Levels:
[-120  233  169 -253 -115  281 -154  345   90  115  -83   25 -246  -69
  -44  152   43   77 -382  146  172   60 -161   10   88  186  103  -70
   45  -35 -314   59 -241  -32 -136  181  310  192]
10
[ 161 -359 -306  342 -253 -195  159 -110  -65 -184   19 -134  184  118
  300  251 -327 -119  320   38   81   79  279  156   98  124   49 -243
  233  138  180  109 -177    6 -256  -79  -37  174]
18
[ -21  237  172 -165  219  168  183 -113 -283   -8 -118  -28  -31 -146
 -497 -342  253   42 -222  -75   34  -52 -428  214 -114 -243  -76    1
  114  -51   45 -217 -295   16  332   59  253   77]
2
[-201  230  146 -133   72  306  -72  269   12   13   -7   67  -57 -112
   -5 -198  190   31 -173  222   19 -142 -231   88  -52  -53   47  -31
   35  -16 -190  -48 -268  176    4 -240  -34 -168]
12
[ -69  282  198 -261  -18  277  -95  178  -21  115 -114  -29 -194  -96
 -226   13  113  111 -344   68  186   59 -249   78   37   25   31  -92
   52  -83 -207  -51 -262  -61   49  198  333  199]
6
[  91 -225 -184  331 -144   15  267 -171  -37 -134   33 -194  163  116
  324   21 -112 -127  268  147  -31  -84  172   97  -14  -69 -171 -128
  107  115  311  149 -116   -7  -44 -284    9   72]
16
[-133   13   49  -34   54  201 -200  522  159  140  -19   -6  -58  -95
  -13 -203   77  -74 -321  342  -99   -6  166 -210   42  -73 -158    7
  -22   -9  144   34  -78  147  -23   15  187 -368]
12
[ -79 -204 -117  131  -41   29  -65  305  131   49  -26 -308  100   69
  118 -224   61 -138  106  254 -203   64  400 -176   38  -51  -64   14
  -29   42  364   24  -10   28  -14  -78 -159 -405]
22
[   5   56  -26   50 -106  208  -13  -37   40  -57   23   73   -1  -11
  170  119  -89   13  -20  194  139 -172  -35   83  -89  -68 -153 -176
  116   50    8   81 -241  106  -87 -222  287  168]
12
[-191  237  146 -131   71  309  -71  257    8    6   -8   73  -53 -115
   -6 -181  179   31 -169  216   37 -142 -239   99  -48  -51   50  -45
   37  -15 -202  -54 -281  178    4 -239  -35 -152]
12
[-147  123  123 -160   57  273 -265  373  142  169   -8   56 -107  -74
 -112 -169   97   28 -352  333  -11  -59   67 -181  -62 -141 -192  -18
  -32  -45   99    7 -108  125   45   21  342 -210]
8
[  60 -156 -230   58 -281  -87 -152  -84   22 -118    8  -27   85   74
  166  400 -298   45  233   38  221   43  228  127  -10  169  164 -289
  204   80  -48   16 -259   51 -296  -24   62  253]
24
[  33 -251 -139  325  -77   39  237   23   22  -41   15 -264  139  109
  285 -146  -18 -182  164  225 -168  -42  267  -46   25 -109 -237  -24
   23   96  423  162  -12  -23   18 -212   -4 -140]
16
[-112  -49  -45  118  -16   93  136   44  -36  -93   -3 -258  132   69
  156 -241  150  -70  255  146 -113  -51   36  114  -22  -43   83  -18
   24   47  107  -19 -158   44   27 -325 -372 -214]
20
[ 132 -315 -302  249 -287 -186   48 -114  -22 -175   12 -134  157  134
  270  321 -331  -66  339   34  123   83  298  147   62  160  113 -257
  229  129  116   78 -206    8 -294  -64  -34  209]
21
[-134 -153   61 -192   11 -190  185  -45 -258   19   40   82  -94  141
 -373  -66   24    7 -316  -14 -108  111 -149   89  -87  126  171  207
  110   89   18   84  -51  -66  -35  282  297  233]
2
[ -38  -18  -49  158  -39  121  193   14  -55 -102  -48 -301  119   32
  172 -187  129  -78  260   90  -51  -24   -6  157   32  -35   51  -78
   52   36   97  -27 -201  -11   47 -281 -326 -129]
20
[ -55  -42   -4   95  -13  200   -5  250  112   63   -4  -86   -8  -11
  132 -136   44 -100 -134  299  -89  -77  148 -128    3 -110 -240  -19
   -1   29  239  108  -75   69    4 -111  204 -188]
13
[-172 -142  -86 -130 -281 -111 -126   62   -5   44   79   -1  -23  168
   89  338 -138   90  -16  102   76  141  174   35    8  327  337  -48
   69   64 -204  155  -75  -47 -294  110  -32  214]
27
[ 125 -238 -276  218 -268 -102   25 -167   -6 -167    3 -137  148  117
  264  289 -281  -40  356   39  143   20  254  149    3   94   60 -265
  205  110  124   53 -225   13 -235 -136  -11  214]
22
[-113 -272  -88   61 -235 -140  126  229  -14  -16   57  -50  -55  185
  220  192 -143  -99  -96  146  -76  145  146   27  133  363  247   64
   92  137  -87  269  -36  -52 -350   97  -13  137]
15
[-208   17   79 -268 -191   57 -199  302   63   67   57  212 -214   83
   16  281 -114   88 -355  196  115   58  -46    9   11  327  265    6
   91   53 -361  173 -158   45 -354  148  274  246]
10
[ -99  270  200 -277  -56  279 -126  224   14  125 -100  -11 -223  -72
 -184   60   95  112 -369   97  184   64 -219   47   45   85   59  -75
   44  -73 -243   -9 -247  -63   -3  209  336  214]
7
[  37 -208 -101  216 -197  -30  279  144  -21  -34  -84 -387   12  121
  247   50  -22 -158   96   47  -73  196  166   55  233  222   97  -26
   62   77  114  169  -69 -194 -128   82 -130   69]
18
[-100  -86   72  -81  278  -25   54  156 -174   97  -12    3   35  -62
 -504 -517  194  -73 -326  133 -247   10  -14  -97 -129 -286 -188  173
   28    2  399 -116  -34  103  277  143  266 -334]
2
[-126 -129  -78   82  -17   55  -47  240   82   12   -8 -249  103   62
  102 -231  104  -94  140  230 -168   14  258  -83   -5  -42   18   10
  -13   39  235   -7  -72   61  -10 -179 -250 -365]
22
[  30 -290 -153  351  -68    8  237   71   36  -27   11 -309  151  119
  284 -188   -5 -210  168  234 -216   -4  331  -87   52 -109 -238   -3
    5   90  489  163   22  -38   31 -185  -41 -211]
17
[-131  -97  -64   41  -21   77 -114  268  104   39  -14 -233   80   41
   75 -213   98  -72  100  239 -150   13  274 -115  -15  -43    4    1
  -25   27  223  -21  -73   65   -2 -134 -192 -362]
23
[ -15  -57   40   -9  158   32  187 -215 -199   12   15  -13   48   33
 -330 -326  119  -28 -145   94 -128 -114  -88   19 -224 -325 -294   83
   58   31  415  -29  -73   20  283  -24  398   13]
2
[ -11  178   63   37  -16  275   94  199  -12  -20 -119 -157  -30 -134
   69  -82  120  -43  -68   88   86  -12 -167  135  120   -2   -7 -138
   75  -15 -100  -38 -289   15   31  -93   -7  -19]
14
[  46   41  -43   93 -150  161  109   68   22  -48 -147 -396   14    8
  148   22   67  -57  183   16   70   88   48  111  130   74   63 -151
   64    5   33  -23 -234 -131   -7  -46 -141   59]
22
[-177  166  107  -59   66  264  -13  239   -5   -7   -4   26  -13  -93
   27 -211  177   -5 -118  211  -10 -125 -188  100  -33  -53   34  -25
   39    1 -128  -38 -248  163   13 -251  -88 -195]
13
[   0   76  -47 -130 -172  103 -277  123   41  -32   11  282  -85  -79
   11  373 -265  111 -193  128  324  -35  -48  116  -14  128   81 -288
  226   25 -276    9 -346  176 -295   55  404  297]
10
[  -9  267  176 -180  142  221   94  -44 -204   29 -126  -58  -73 -143
 -416 -230  212   72 -237  -38  107   -8 -378  186  -54 -176  -52  -61
   98  -76  -30 -179 -296  -22  266  105  263  126]
3
[-105   14   18 -243 -157  -13 -248  126  -26   29   49  272 -134   34
 -134  305 -204  138 -284  112  228   55  -60   93  -41  206  212 -129
  174   26 -297   52 -235   86 -282  187  361  315]
7
[ -98   -4  -31   91  -26  130  124   24  -30  -93  -21 -262  112   51
  147 -206  152  -51  257  122  -70  -53    7  131  -24  -38   84  -44
   35   35   74  -39 -192   25   35 -313 -345 -162]
21
[  43 -359 -237  209 -259 -232  110   97  -49 -110   43  -30   71  137
  248  283 -305 -109   84   76   33  148  236  111  147  286  190 -120
  202  142    3  191 -124    8 -369   67   -5  160]
16
[  34  144  131 -143  184   80  254  -77 -294    9 -151  -82  -73 -129
 -540 -275  207  -15 -311 -141   -7   41 -367  161  -44 -153  -77   59
  132  -18  108 -166 -243  -65  286  257  385  154]
1
[-185   56   69  -42   73  199  -95  394   56   49   16   32  -17  -76
   11 -236  128  -47 -199  283  -91  -70  -12  -37    1  -49  -11   13
   12   10   -7   -1 -155  187  -28 -142  -28 -327]
13
[-264  303  214 -289  111  349 -262  341   60   96   16  174 -117 -129
 -143 -203  206  104 -323  288   51 -149 -222    8 -116  -88   27  -18
    3  -52 -221  -84 -254  224   25 -160  111 -199]
9

Stage of each row:
[-156  112 -174  193 -174   51  326  143  225 -152 -134  -55 -280 -122
 -250 -211   75  221    5 -182   64   51 -362  -12  -15  -15  146  409
 -167  358   70 -351 -103 -108   13  -66 -287  151]
24
[-270  -38 -172  -24 -106   21   40  195 -141  -40  109 -235 -124   36
 -112  -43 -162  -78 -121  -96   22    7    9  196  254   36   75  174
  -99  288  124 -150   62   88    0   35  -82   84]
11
[ -75 -123   97  -13  303   97 -217  -53    6  198  -16  326  -90 -282
   76  237 -145   55 -385 -110   84 -308  -76   33  -87 -216 -351  143
  105 -109  -89  238  -95   57  -32 -368 -147 -239]
22
[  16 -174  -35  -83  189  -23  -76   84 -177  154   70  -44 -108 -127
  208  -38 -109   74 -245  -46  -59  -81  113  -30   75  160 -164  -24
   98 -338 -212  360 -149  -90   67 -348   69 -280]
22
[ 129   51 -246   26   48 -325  -71  276 -292 -196  -63  483 -131  260
   57  667  153   85  113  269  263   20 -324   21  -89 -199  -75  183
  302    8  191 -280  163 -247  -90 -114 -133 -212]
7
[ -57   40 -231   13 -204   94  396  103  163 -120 -230  -69 -324  -35
 -126 -302   -1  -27    9 -222  -12 -183 -262   36  -42  173  151  363
 -372  141   82  -80  -28  -81  108  -60 -385 -130]
20
[-194  -47 -155   -1  -78  -21  196  279  -48   28  123 -185 -243  -46
  -92  -76  -14   77 -117 -116   43   70   37   18  238  260  -16  295
   86   31   32  -64  -43 -154   72 -114  -34    0]
24
[ -36  -20  -45   95   22  220   83 -172  181  -18 -281   59 -155 -233
  -56 -197  -98  228  -92 -147   56 -190 -349   79 -183  -77   87  291
 -184   85 -188  -91 -182   33    7 -297 -271 -148]
21
[  22   26   36   58  292   95   91  -85    3  -19 -174  383 -168  -92
   94  106  -72   63 -264  -29   96 -468 -350  110 -207 -200 -176  207
  -52  -12   -9  101  -69   37   -2 -447 -351 -268]
18
[ 108   67  -44    1 -389 -238  -24  382  -77 -122   78 -233  215   85
  105  -45  223   56  226  122  -29  233   78 -153  276  266  306  -20
  177   38  354 -169  -31 -196  -17  341  281  149]
7
[  -2 -118  -41  -61  -73   62   39   51   46  106  -23 -295  -45 -216
   88 -436  -94  -67 -155 -202 -212  -94  131  -82   50  202   23  -56
 -322 -125  -47  375 -174   20  111  -27    8 -138]
20
[-163  -24 -231  -36  -87   12  331  183  -91  -69   26 -251 -276   64
  -86 -308 -105 -193 -139 -152  -90 -163  -36  121  107  172   50  159
 -382  161  121  103   22   15  131  -45 -242  -83]
16
[ -21   -4 -352 -100 -107 -288   33  411 -326 -145   52  215 -236  308
  -10  534   59 -113   87  119  196   56  -98   84  138   43  -42  240
  190   40  250 -222  259 -235   -9   23 -126 -179]
8
[ -40  -92   91   31  186 -127 -292  131 -304   62  256 -232  188  -77
  254  -88 -119  112 -241   86 -135   98  169   -4  216  -54  -27 -342
  143  -50  -58  225 -160   89  -73 -146  310   88]
11
[ 244  -30  133   93 -354 -196 -326   56   65    4  -43  -79  504 -142
   13   32  329  152  218  316   24  200   20 -234  -69   -6  178  -80
  156  -13  292  -61 -211 -109  -36  432  424    6]
4
[  63  -53   45   31  317 -110  -66  129 -129   77   68  222 -101 -116
  230  118    0  151 -286    9   -2 -150  -61  -97  -17  -48 -253  -25
  199 -241  -79  288 -145 -115   -2 -410  -13 -189]
23
[ 182  -52   90  112  395   -6  -24 -149 -199  -20  -80   15   15 -105
  338 -233  -70  317 -203  137  -97 -172 -203   -1 -170  -43   -3 -211
   30 -290 -355  302 -316  -10    3 -594   34 -237]
18
[ 177   42 -106   98 -723 -231  111  200  226 -129 -115 -210  312    9
 -304 -147  515  -41  376  279   34  192  -68 -241  -98  205  310  244
 -156  226  588 -219 -100 -222  126  759  216   21]
2
[  77   29 -370  -51 -225 -331   59  384 -230 -194  -51  288 -180  301
  -78  546  200  -86  215  187  224   91 -198    2   -1    5    3  285
  138   76  335 -302  234 -290   -5  160 -136 -196]
6
[-204  -88  -41  -41  317    5  -62   75 -286   80  167  112 -137    5
   55  197 -222 -120 -405    0   64 -304  -14  231   82 -170 -280   66
   24   64   33  180   45  144   -6 -330 -152 -157]
14
[  76   -6  111  134  271   83  -99 -142  117   39 -181  317  -47 -285
  120  -19  -49  217 -247  -73   13 -273 -320  -52 -267 -301 -160   42
  -68  -30 -127  158 -224   43  -50 -385 -204 -161]
21
[   1  -55  128   63  539   42 -137 -148 -192   72   -6  364  -54 -121
  207  179 -162   90 -427   83   58 -442 -232  139 -194 -345 -319  -43
   57 -100 -140  292 -125  140  -43 -583 -183 -268]
16
[ -49    6 -221   14 -151 -227  114  385 -281 -155  180 -389  -65  173
   95 -210   15   32   43   29 -133  255   71  -20  299  226  226 -117
  -33   94  101  -50  -16 -124   17   67  140  134]
10
[   5   36   98  249   88  117   81 -176   -5 -122  -78 -394  117 -180
  103 -643  -70  379  -78   39 -168   24 -244   44  -62  -41  317 -164
 -218  153 -245   -8 -374  131  -24 -286   76  143]
15
[-155  -82 -124  -84  -83  208  193   -6   44   54 -115 -125 -212 -103
  -81 -203 -174 -119 -158 -197    7 -294  -56  175   40  172   17  323
 -270   43    1   81  -26   69  111 -136 -259 -226]
18
[ -66   -8 -100    3   27  151  273  -17  -19  -58 -150  -34 -213  -10
   -1 -181  -95   53 -107  -70   48 -292 -231  170  -24  148   92  301
 -140   15  -57  -25  -61   -5   81 -306 -269 -209]
18
[-115  -83 -378 -127  -25    3  357  182 -145  -41  -78  -42 -462  121
  -75  -79 -129 -237 -123 -163   -6 -228  -87  151   15  204  -71  298
 -351  -11   18  146  114  -85  170 -187 -384 -346]
18
[ -94 -159   20  -73  264   97 -155  -16  -80  197    3  223 -144 -201
   81  231 -174   59 -338  -82  108 -263  -20   86   -2  -51 -299  198
  161 -191 -156  207  -70    7    9 -400 -109 -303]
22
[ -18 -118  118  -33  516   60 -180 -112 -223  157   27  358  -63 -127
  224  251 -206   -8 -464   52   68 -492  -97  159 -124 -251 -393   -6
   96 -205 -123  386  -77  129   -9 -562 -162 -370]
17
[ 126   25 -157  -67 -243 -343  -83  417 -160  -80   59  221   60  176
   28  448  247 -142  136  178  131   50    2 -121   96   34  -38  110
  206    3  484  -98  153 -244  -15  307   62  -97]
6
[ 167   78 -356   69 -599 -291  340  258   34 -279 -209   68  -15  286
 -348  199  518   -3  453  385  244  125 -325  -65 -173  230  273  526
  -21  187  507 -460   80 -380  151  471  -55 -193]
2
[ -54  -24  -97  172  -27   78   91  -31  100  -57 -130 -199 -143 -208
  -58 -337  -32  357  -33 -103  -37  143 -242  -30  -59   21  161  142
 -119   91 -252 -122 -260  -59   10 -235  -57   28]
23
[  98  178  -72  154 -464 -168   64  280  143 -252 -106 -111  158   22
  -67 -111  264  140  297   47    7  219 -222 -163   79   17  397  101
  -46  338  407 -407  -46 -140  -69  408   55  273]
7
[ 285   67  -72  131  -91 -285 -107   59 -110 -182 -199  492  150  142
  -31  573  378  248  241  481  319    5 -437  -64 -310 -206   26  239
  349  -11  238 -342  -14 -267  -58   16   26 -244]
4
[-141    7   90  133  -77   47  -22   64    8  -25  132 -471  162 -182
   22 -534  -95   70 -169  -92 -212   45   50    4  180  -18  196 -181
 -250  289   80   74 -228  188  -20   75  141  286]
13
[ 157  -64  -96   21  472  -88   51  -34 -280  -30 -106  346 -256   33
  280  153  -77  158 -237  105   36 -289 -286   56 -235 -105 -230  -15
   46 -328 -277  293 -108 -110   35 -673 -212 -444]
19
[ -20  -56 -101  -12 -118   40  201   93   37    3  -35 -355 -101 -118
   34 -534  -64  -97 -106 -182 -227  -96   46  -48   56  208  106  -30
 -432   11   26  287 -152   17  126    2  -74  -78]
18
[ 107  101  -52  158 -525 -161  -61  228  162 -190  -70 -361  272  -87
  -55 -346  233  150  316   14 -127  374  -73 -237   91   46  448  -87
 -172  308  301 -277 -164  -86  -62  521  228  327]
7
[ -68   65  -10  225  -89   72  188  -25   36 -167  -39 -507   47 -123
  -10 -711  -44  235  -32  -53 -207   91 -189   31   31   15  370 -111
 -360  307  -78  -68 -292  119    8  -67   21  253]
14
[  90  -90  -45  -72  242 -107   38  135 -174   75   43   87 -143  -48
  237  -74  -62 -116 -276  -47 -134 -268   36  -67  -37   48 -231 -116
 -133 -267   -9  502  -80  -52   86 -288  -93 -301]
19
[  26  -77  126  109  439 -117 -220    3 -379   25  217 -120  139  -59
  336 -125 -132  235 -327  179 -127  -23   18   39   53 -148  -88 -400
  153 -136 -231  313 -246   97  -60 -453  241  -10]
13
[-227 -114 -277  -81  121   39  202   93 -288  -15   55 -137 -341  122
  -58  -37 -237 -118 -222  -47   38 -177  -53  289   95   96  -63  212
 -180   62  -92   66   67   44   96 -300 -231 -228]
15
[-131    9 -392   57 -153  -21  396  209   54 -151 -150  -45 -484   31
 -210 -137   -1   57   21 -204   45   35 -288   35  -19  118   71  410
 -274  184   -7 -193   20 -181   97 -130 -372  -95]
23
[  -9  -73  158   51  556   60 -162 -149 -238   88   27  337  -25 -112
  235  200 -186  114 -437  120   77 -442 -192  172 -148 -300 -307  -39
  144 -141 -165  283 -132  144  -43 -621 -135 -276]
16

Levels:
[ -79  200 -137 -109   -4   64  -76  186 -302  171  261  103 -361   84
 -176  116  -76  -30  -47  -23    8  132   96   76  162 -101  321   29
  135   83  -38  136 -210   96 -107 -130  240  125]
13
[ 209   40  -91  224  227 -307  280 -135  -42  -57 -263   13  196 -118
  199  238 -278  105 -186  297  -12 -120 -330 -127 -212 -203  -97  103
 -393   66  308  177 -129  104   59  183  -66 -167]
14
[ 423 -492  161  557   50 -155  148  -51  185   93 -359  274  430 -350
  490  190 -140  124 -182  257  -55  -66 -373 -212 -227  108 -391 -213
 -478   36  367   61  -37   27  222  256 -412   27]
10
[-417  409 -224 -297  116  161  -61  265 -320  106  364 -204 -517  281
 -401 -114   90 -161  135 -225  164   20  348  235  227 -279  425   77
  556 -135 -310   88 -176   65 -102 -251  561  164]
20
[-419  303 -189 -166   71   66   38   52 -238    5  267 -151 -349  349
 -311  -89   50 -146  126 -172  165  -40  297  194   86 -204  296  157
  388 -136 -243   32  -48   70  -95 -226  395   49]
21
[-279 -263  189  274    2 -176  194  111  155  -91  -59 -137  189  -50
  237 -180   21 -131  122   -4  278 -156  118   54   92 -116 -246 -114
   22 -300   36  -29  -48 -115   43  -22 -256  326]
13
[-392 -165  218  225 -356  164  -59  -31   31  -33  171   28  244  298
  159 -303    1 -190  117 -371  109  -11   10   23  138  390   90  -99
  185 -172  -76 -331  437  -77 -273   21 -124  212]
6
[ 106  316 -384  -86  184  -12  133 -158 -321   68  -54   25 -249   25
 -169  373 -129   46 -119  135   17 -104  -29   -9 -107 -277  147  270
 -157  158   59  189 -208  232   93   77  207 -254]
21
[  10 -267   98  357  383 -313  341  139  280 -108 -394 -295  287 -255
  311 -122  -17  -32   31  196  261 -307  -76    7 -157 -404 -426 -176
  -53 -347  116  144 -222  -60  305   92 -104  169]
18
[ 216  276 -316 -145  149  117  -14  191 -379  238   27   44 -320 -317
  -90  417  -76   72 -150  123   27    2   -8  -46  210 -305  173   60
 -140  201   94  238 -435  164  122  187  121   38]
14
[ 195 -273  110  196 -148  491 -313  385  -79  407  115  239   47 -293
  187  -11  150  -12  -43 -293  -54  138  -76  -93  270  318   69 -443
  184   38  -38 -125   43  -11  100  212    0  346]
6
[ 147   23   63  -13   78  525 -325  652 -214  481  266   82  -89 -391
   60  -29  204    6  -20 -307  -56  213  -47  -55  457  151  277 -493
  427   -7 -118  -37 -103  -50   74  236  287  454]
9
[  22  253  -97  138  455 -369  355  -47   15 -155 -261 -286  211   52
   97  -24 -264   37 -115  207   38 -188 -343  -30 -273 -367   23   85
  -63 -127  172  176  -57   70    5  121  293 -180]
18
[ -20 -456  218  311 -240  181 -174  235   69  227  125  265    9  -58
  190 -110   80  -78   36 -153   42  108   83   13  129  263  -65 -319
  112  -77  -20  -85   12  -45   24  -83 -177  365]
8
[ 221  -91  -93   74 -239  764 -369  149 -274  419   97  231   52 -249
   47   98  195   -5  -77 -501 -108   86  -57 -149  254  422  170 -307
  159  186 -101 -242  222  118  123  360   78  128]
2
[-212  259 -105 -208  114  129 -145  444 -281  226  378  -56 -498  103
 -278  -79   34  -89   35 -140   57  167  214  175  267 -213  426 -107
  474  -54 -191  166 -290   34  -95 -248  496  298]
14
[-530  582 -283 -391   92  208  -33  185 -410   46  403 -290 -484  335
 -434  -97   90 -183  163 -307  207  -23  357  228  310 -266  503  182
  560 -139 -342   11  -69   66 -174 -149  566  119]
21
[ -22  169  109  232  475 -344  322  119  114 -132 -193 -299  419    0
  230 -203 -213   39  -86  108    6 -107 -441  -64 -184 -211   21 -112
   70 -229  179   82   81  -55  -50  172  297  -15]
14
[-548  102   91   38 -196  -24  115  -12  -89 -139  203 -166  105  251
   50 -196  -19 -202  169 -227  256  -95  157   78  259   51  105   98
  149 -215  -73 -194  209  -86 -270   12 -113  226]
11
[  45  508 -471 -265  139  326  -20  -55 -509  202  150   38 -326  -69
 -271  447   47   45  -70  -83    9  -24   75  -31  153 -178  325  237
   -1  215  -73   66 -145  216   83  227  310 -186]
23
[  10   81  -65  157  301 -355  275  -11   16  -99 -181 -139   61   54
   80   19 -236   15 -103  230   55 -125 -201   10 -222 -322  -18   63
  -99  -90  166  207 -160   64   15  -28  160  -78]
16
[-127 -358  205  259 -299  204 -199  178   25  192  206  253  -12  122
  115 -175   53 -110   44 -237   11  140   69   38  110  329   68 -259
  197  -74  -63 -139  139  -36  -99 -131  -77  315]
7
[-100 -255  158  239 -271  159 -149   76  -12  146  175  251   34  173
  114 -124  -30  -79   -1 -196  -32  126  -33    3   48  332  115 -177
  108  -13  -12 -138  191   -1 -153  -81  -45  192]
7
[ 194  268 -260 -169 -251  878 -344  171 -506  416  121   84   37 -449
   47  325  187   -9  -80 -527   -9   -8  -70 -225  571  322  279 -144
   28  267  -68 -286  161  125   68  704  -15  116]
4
[-563  270 -164 -164  -13   70   67   -4 -217  -58  283 -191 -326  394
 -298 -123   92 -201  202 -232  252  -90  399  223  135 -186  246  201
  393 -205 -279  -41   -1   38 -119 -238  283   96]
22
[-104    7    9   89  -46  -61   -6   77 -131   80  171  138 -141  161
  -31    7 -118  -33  -34    5   -7  104   -3   46   15   15  181   -7
   66    6   30   69  -54   47 -132 -151  109  104]
12
[-293  134 -135 -143  127   29  -27  330 -165  105  217 -170 -483  125
 -256 -108   70 -145  108  -86  204  -15  350  233  171 -362  210  -29
  418 -171 -216  178 -352   34   16 -296  358  265]
18
[  10  -57   86  382  447 -137  327  -94  215 -110 -260 -182  588  -59
  294 -123   29   59    1   11   33 -193 -344 -107 -299  -58 -212 -133
   30 -264   86  -91  264  -65  174  274  129 -112]
24
[ 135 -342  117  256  -36   84  -85  281    4  246   43  227  -52 -236
  166   58   52   -2  -32   25   29   92   39  -19  102   45  -93 -286
    8  -24   57   77 -203  -12  147  -26 -127  315]
11
[-212  222 -173 -140  118  337 -152  208 -268  239  396   57 -361  180
 -305  -18  207  -50   85 -271    0  149  237  137  130  -32  378  -62
  500  -46 -286  -10  -26   52    2 -167  524  106]
24
[ -63    2  -57   55   52 -114   34  133 -118   85  106   67 -248   73
  -60   54 -102  -26  -34   87   55   52   77   80    8 -177  115    4
   48   -7   26  179 -246   71  -24 -191  123  127]
14
[-339  210  -55  -56   42 -146   95   82 -154  -50  191 -123 -193  266
 -124  -91 -120 -114   42  -38  129   -1  108  128   82 -183  235  108
  192 -110  -53   74  -83   25 -196 -187  221  114]
14
[ 331   97 -285  109  263 -244  270 -124 -148    7 -348   -6  -20 -295
  117  458 -255  125 -218  380   52 -200 -219 -120 -160 -409 -147  181
 -507  153  308  284 -387  192  216  233 -110 -201]
16
[ 307 -261   99  460  110 -223  265 -152  121  -29 -376  113  507 -294
  463  210 -196  116 -170  252   -2 -150 -414 -228 -201   30 -331  -66
 -509   20  376   26   32   26  140  359 -380  -72]
11
[  86  -55  -63   42 -276  726 -400  152 -276  398  222  246  -40  -37
  -50  -21  172  -38  -47 -555 -135  155   -6  -75  221  464  295 -284
  304  153 -167 -244  283  109    9  182  210  132]
2
[ 237 -357   30  281 -259  609 -299   65  -76  350  -14  286  165 -191
  150    5  176    1  -68 -422 -101   56  -63 -133   64  454  -25 -361
   90  112  -49 -230  250   92  184  231  -55  132]
2
[-427   13  148   95 -189   -1   20   51  -56  -43  243  -20   58  303
   34 -229  -41 -163  111 -220  127   28   76   74  161  160  171  -14
  215 -167  -70 -161  219  -66 -276  -95   13  218]
10
[ 344 -295   15  289 -155  162  -93   35  -81  247  -83  362   94 -280
  252  282  -73   78 -159   51  -80   51 -193 -165   23  204  -97 -163
 -313  182  201    3  -57   94  118  224 -272   69]
8
[-424  -49   61  104  -10 -199  208   59   41 -155   18 -232    9  100
   73 -155  -14 -170  151  -27  331 -181  222  119  136 -240 -106   54
   76 -284  -30    4 -100  -68  -50 -101 -138  255]
14
[  78 -235  209  419  -71  -55   58  -92  123   12  -96  168  445  113
  330 -111 -184   15 -109  -44 -116   24 -414 -137 -192  333  -25 -158
 -120  -29  195 -150  356   -3 -134  147  -78  -30]
7
